Each row has a name. Each piece below is followed by the name of the row it came from. Each question is about the rows just above it.

V: [  3 -46   5  13]
P: [-69   5 -46  13]
C: [-16 -81  23  23]
T: [-28   2 -76  12]
[  2 -76  12] is in which row?
T
[  5 -46  13] is in which row?
P
Which row holds [  5 -46]?
P
The row with [23 23] is
C
which: [-46  13]
P
[  3 -46   5] is in which row?
V

X: [  9 -45   5 -53  32  16  16  12 -52  13  39  22 -64 -54  32  10 -64  30
 -38  12 -39   1 -38 -52   2 -39 -61  14 -28 -47 -73 -54 -12 -10 -27  21
 -39  26  17  19 -61]
H: [-26 -15  32 -28  -8 -37  -1 -24  21 -27 -48 -39  33  25  -9 -23  35 -31
  19 -34  20 -16  16  42  19  16  29 -24   8  20  41  26  19  -2  14 -34
  16 -48   3   3  34]
Z: [-31   0  30 -36  10 -49   7 -34  17 -39 -43 -43  33  29  13 -31  35 -23
  19 -50  27 -25  22  39  29  16  32 -33   3  20  32  31  30  -1  14 -40
  18 -49  15  12  34]
B: [ 16  42  21  16  13 -50  16 -40  -1 -43 -45 -44  17   9  17 -43  15 -25
   5 -50  10 -30   9  26  23  -3  10 -39 -14   5  16   8  25 -11   9 -44
   5 -53  18  18  13]
which: [  9 -44   5 -53]
B
The row with [ 14 -28 -47] is
X
which: [16 42 19 16]
H

L: [-1  8 43 54]
G: [31 53 25 26]
M: [ 8 44 57 83]
which: [53 25]
G
which: [31 53]
G
which: [ 8 43]
L

kat: [ 42 -55  15 -10  21   9  34  25  -1  25  43 -33  18  35  43  37   8  18
  14 -43  32 -32 -26 -31  39   8 -15  12 -49  -5 -56 -43 -28   7  14  43
  42 -24  -7 -16 -34  31  16 -52  42  -8  14 -44 -47 -18 -53 -25 -33]
fozi: [-54  36 -53  72 -84  59 -44 -81 -84  27 -45  71  40  15 -30 -60 -84  42
 -76  65  16  73 -65 -58 -62 -87 -76  54  -1 -52  10 -12 -34 -56 -50 -23
 -35  42  37  41 -29   2  16  33 -31 -48  23 -14  33  37  -2 -38 -29]
rutop: [-33 -56 -50 -23 -35  42 -25  10  33 -45 -21 -26 -40 -51 -33  -7  22 -58
  12 -16 -53 -32  42  42  -9  28  38 -57  -1 -52  10 -12 -34 -56 -50 -23
 -35  42  37  41 -29   2  16  33 -31 -48  23 -14  33  37  -2 -38 -29]
vez: [  7  38 -12  50  30  27 -61  33   2  43  53 -30  34  48  55  49   7  19
  23 -45  41 -38 -28 -32  51  11 -18  14 -53  -7 -64 -48 -30  10  23  54
  57 -25  -7 -14 -39  38  26 -59  56  -7  20 -48 -59 -23 -62 -28 -49]
Fasat: [ 50 -61  38 -12  30   7  27 -81   4  27  55 -33  31  41  51  53   6  12
  14 -45  31 -38 -26 -31  51  15 -76  10 -49 -10 -63 -44 -30   6  24  51
  54 -23  -4 -12 -40  37  38 -56  56  -8  20 -46 -56 -18 -63 -30 -52]
Mil: [ 50 -61  38 -12  30   7  27  31   4  40  55 -33  31  41  51  53   6  12
  14 -45  31 -38 -26 -31  51  15 -15  10 -49 -10 -63 -44 -30   6  24  51
  54 -23  -4 -12 -40  37  38 -56  56  -8  20 -46 -56 -18 -63 -30 -52]
The row with [ 50 -61  38 -12  30   7  27  31   4  40  55 -33  31  41  51  53   6  12
  14 -45  31 -38 -26 -31  51  15 -15  10 -49 -10 -63 -44 -30   6  24  51
  54 -23  -4 -12 -40  37  38 -56  56  -8  20 -46 -56 -18 -63 -30 -52] is
Mil
[-54  36 -53  72 -84  59 -44 -81 -84  27 -45  71  40  15 -30 -60 -84  42
 -76  65  16  73 -65 -58 -62 -87 -76  54  -1 -52  10 -12 -34 -56 -50 -23
 -35  42  37  41 -29   2  16  33 -31 -48  23 -14  33  37  -2 -38 -29] is in which row?
fozi
The row with [-33 -56 -50 -23 -35  42 -25  10  33 -45 -21 -26 -40 -51 -33  -7  22 -58
  12 -16 -53 -32  42  42  -9  28  38 -57  -1 -52  10 -12 -34 -56 -50 -23
 -35  42  37  41 -29   2  16  33 -31 -48  23 -14  33  37  -2 -38 -29] is
rutop

nor: [-54 -12  42 -14 -24  21]
rutos: [-32 -13  58 -65 -32  -2]
Fuzun: [ 19 -17  34  20  11  28]
Mag: [ -6  -5 -12  18   5 -22]
Zaber: [ -2  13 -22 -80  42  39]
Lep: [ 66 -11  16 -20  51  43]
Kobud: [ -3  -4  20 -35  -9  -5]
zoper: [ 12 -15 -91  48  -3 -21]
Zinib: [ 24   7  -3 -36 -21 -54]
Luda: [ -1  12 -12 -91  20  10]
Where do [ 12 -12 -91] appear?
Luda
which: [-9 -5]
Kobud

sov: [70 61 15 50 78 48]
feso: [ 70  61  15  50 -58 -73]
sozo: [-45 -33   6 -37 -16  18]
which: [-33   6 -37]
sozo
The row with [ 50 -58 -73] is
feso
Which row holds [ 61  15  50 -58 -73]?
feso
which: [-37 -16  18]
sozo

Teno: [-15  10  48  46 -14 -12  14   1   2  39 -40  57  13  22 -39  -3  22  25
 -35  68  -8  23]
Tusav: [-28  -8  29 -33  40  11 -15 -11  63 -15   8  -8 -27  21 -56  32  15  65
 -30 -13  71   5]
vul: [ 39 -40  57  13  22 -38  12 -65 -42 -46 -18  41 -11  -3   1  36  14  12
  17   0  19 -23]
dokar: [-13 -12 -14 -23  28  -5  -7 -29 -24   9  -7 -13  -7 -30  18  54  -8  47
 -26  20  33  -8]
Lik: [ -3   5  19   8  45  26 -31 -12  -5  19 -12   9 -26 -23   1  38   4  28
  -9  38  18   8]
sezon: [-17  18   3  28   2   9 -10  13   6  20   4   9   0  24 -30  42   2   4
 -30  43  20  24]
gukoz: [-34 -38  -9 -42  55  -2 -21 -32 -34 -21  12  20 -45  18 -10  22  23  24
 -24  25  -5  23]
ronos: [ 30  -6  -4  55  -1  36   8 -30  -9   3   2  49 -45 -13  12  25  39  37
  23  13  61 -11]
which: [ 36  14  12  17   0  19 -23]
vul
which: [ 39 -40  57  13  22 -39]
Teno
which: [-33  40  11 -15 -11  63 -15   8  -8 -27  21 -56]
Tusav
Which row holds [-14 -12]?
Teno
The row with [-32 -34 -21  12  20 -45  18 -10  22  23  24] is
gukoz

rogud: [-21  15  -4 -15  -6   1]
buz: [-29  14  12 -34 -44  36]
Nad: [ 60   5 -47  16  59 -75]
Dovoz: [ 15  16 -47   5 -38  13]
zavo: [-8 39  9 15 24 18]
Kezo: [ 15  -4  -6 -21 -15 -15]
which: [  5 -47]
Nad
which: [ 15  -4 -15  -6   1]
rogud
which: [  5 -47  16]
Nad
[ 12 -34] is in which row?
buz
Where do [-21  15  -4 -15  -6] appear?
rogud
which: [14 12]
buz
which: [-8 39  9]
zavo

gel: [-77 -16 -27  -1   0  24  12  35 -15 -85  51 -22   1 -41 -15  15]
vifo: [  8 -32  -9  -4  -2  -7  35  42  -2 -20  42  31  -3  20 -35  -3]
zil: [ 34  32  52  13  -5 -72  52 -27   7 -10 -67  -6  28 -15  -5 -37]
Zipob: [-16  35  -1   0  24  12 -27 -85  51 -77 -15 -22   7  52  31   5]
dotul: [ 21 -25  57   7  -3  -4  31  37 -45 -10 -46 -14   1 -41 -29  -6]
Lepob: [ 54   7 -40   1 -12 -18 -42 -34  26  -8  23   9  -3  37  35   1]
Which row holds [-25  57   7]?
dotul
which: [  0  24  12 -27 -85]
Zipob
which: [32 52 13]
zil
[-77 -16 -27  -1   0  24  12  35 -15 -85  51 -22   1 -41 -15  15] is in which row?
gel
which: [ 54   7 -40   1]
Lepob
which: [31 -3 20]
vifo
The row with [-77 -16 -27  -1   0  24  12  35 -15 -85  51 -22] is
gel

Muro: [ 58  16  32 -16  -7  18   8   9  26  21 -24   5  20  -6   6 -19  30  24
  11  -9 -70  36   7   7   7  -6 -14  42 -39   4  27  34 -33  -8 -35 -61
  32  20  25 -36  -9  37  40]
Reze: [ 37   4  18  12 -26 -19 -41  21  -9 -38 -54 -43  11 -30 -14 -17 -26   0
  18  18 -32  23 -26  17  22  35  17 -13  -1 -35 -14  -3 -36 -36 -19 -36
   9 -32  11   0   1   5  25]
Fuliv: [  5  20  -4   6 -19 -45 -15  -7 -34 -23   2  -4 -15 -15 -13  -7 -41 -10
  26  13  59 -27  34 -12 -16  32  16 -49  68 -20 -26  10   5 -19  -6  55
 -20 -53  -6  55 -12 -28 -25]
dupeb: [ 72   4  36   5 -25  38 -14  24  34  -3 -43 -25  23  -3   5   0  29  19
   5   4 -56  45 -21  26  31   5   0  49 -35  -4  20  13 -27  -4   1 -56
  34  39  23 -31  14  41  48]
vob: [ -6 -16  -6  44 -26   8 -29  27  -3 -33 -24 -41   1  -5  -9  23 -17 -15
   1  39  21   3 -45  29  38  47  37 -16  25 -14 -19 -46   5   1  50   6
 -16  -1 -11  24  31 -16  -5]
[-24   5  20] is in which row?
Muro
[8 9] is in which row?
Muro
which: [-38 -54 -43  11 -30]
Reze
which: [37  4]
Reze
which: [-19 -46   5]
vob
The row with [-14 -19 -46   5] is
vob
Where do [  5  20  -6   6 -19] appear?
Muro

mivos: [-55  11  17 -24  -6 -13   8 -39 -20  -7  22   0  36  31  11 -16]
zef: [ -3 -11 -28  20  67  67 -22  19 -48 -80 -26  26  13 -26 -67  14]
Mupen: [ -3 -11 -28  67  19 -48 -22  20 -80  67  19  -3  25  20   0 -38]
which: [-28  20  67  67 -22  19 -48 -80]
zef
which: [-7 22  0 36 31 11]
mivos
which: [ 22   0  36  31  11 -16]
mivos

Fuve: [-16  60  18 -14  40]
sono: [-53  33  22   4   2]
gofaf: [ 42  48 -28 -20 -27]
Dob: [-12  37 -14  -9   2]
kezit: [ 64 -12  35 -14  36]
gusol: [-12  -7   1  20   5]
ful: [-38  -2   8  21   1]
ronup: [-16  61  17 -14  40]
Faf: [-18  22  51   7  57]
bizon: [-13  19  38   6  30]
zur: [ 64  35 -12 -14   7]
which: [ 64  35 -12 -14]
zur
which: [-12  35 -14]
kezit
The row with [ 64 -12] is
kezit
The row with [-7  1 20  5] is
gusol
which: [ 42  48 -28 -20]
gofaf
Which row holds [51  7]?
Faf

viza: [-40 -60 -87 -20  29  69  26  15   8  -2  40  53 -11  -3   6 -10  36  -3
 -30 -15 -25 -10  20 -18]
bupem: [ 35  26  51  -8   7 -11 -22   7  28  17  11 -21 -41 -43  -4  31 -68   4
  25  13  10 -20 -27   8]
Bovun: [-44  13 -33 -53  32   8  13 -55 -22  -8  -1   3  59  56   6 -19  46 -58
   7 -29 -18  60  53 -21]
nise: [ 35  26  51  45 -37 -41 -14  10  21   8  11 -21 -41 -43  -4  31 -68   4
  25  13  10 -20 -27   8]
Bok: [-44  13 -33 -14  32   8  13 -55 -22  -8  -1   3  59  56   6 -19  46 -40
   7 -29 -18  60  53 -21]
Les: [ 28 -27  19  -8   7 -22  28  17   7 -11 -58 -68 -27  31 -22   2  24  85
 -63  76 -31 -21 -29  -6]
dudis: [-16  37  10  -9  -6 -38   0 -52   9   5  35 -43  -4   9  -6  28 -37 -66
  19 -20 -53  78  18 -51]
veme: [ -9   0   5  18 -19  13 -26  18  10  16  46 -15 -34 -35 -12  15 -25 -22
  -4 -30 -51  65 -37 -49]
The row with [-44  13 -33 -53  32   8  13 -55 -22  -8  -1   3  59  56   6 -19  46 -58
   7 -29 -18  60  53 -21] is
Bovun
[ -8   7 -22  28  17   7 -11] is in which row?
Les

bir: [ 18  25  -3  16 -25 -48  17]
Likop: [ -3 -15   3  -3  -8  64 -26]
kip: [-41  11 -13   7  50  14 -18]
Tak: [ 22  28 -14 -14  25 -43  26]
Lipav: [ 18  25  -3  16 -25 -48 -31]
tuni: [ 13 -10  21 -42 -49  12  -2]
Miv: [-37  42  19 -14   3  29 -23]
kib: [ 22  28 -14  21  25 -43  26]
which: [-42 -49  12]
tuni
Where do [ 16 -25 -48 -31] appear?
Lipav
[-48  17] is in which row?
bir

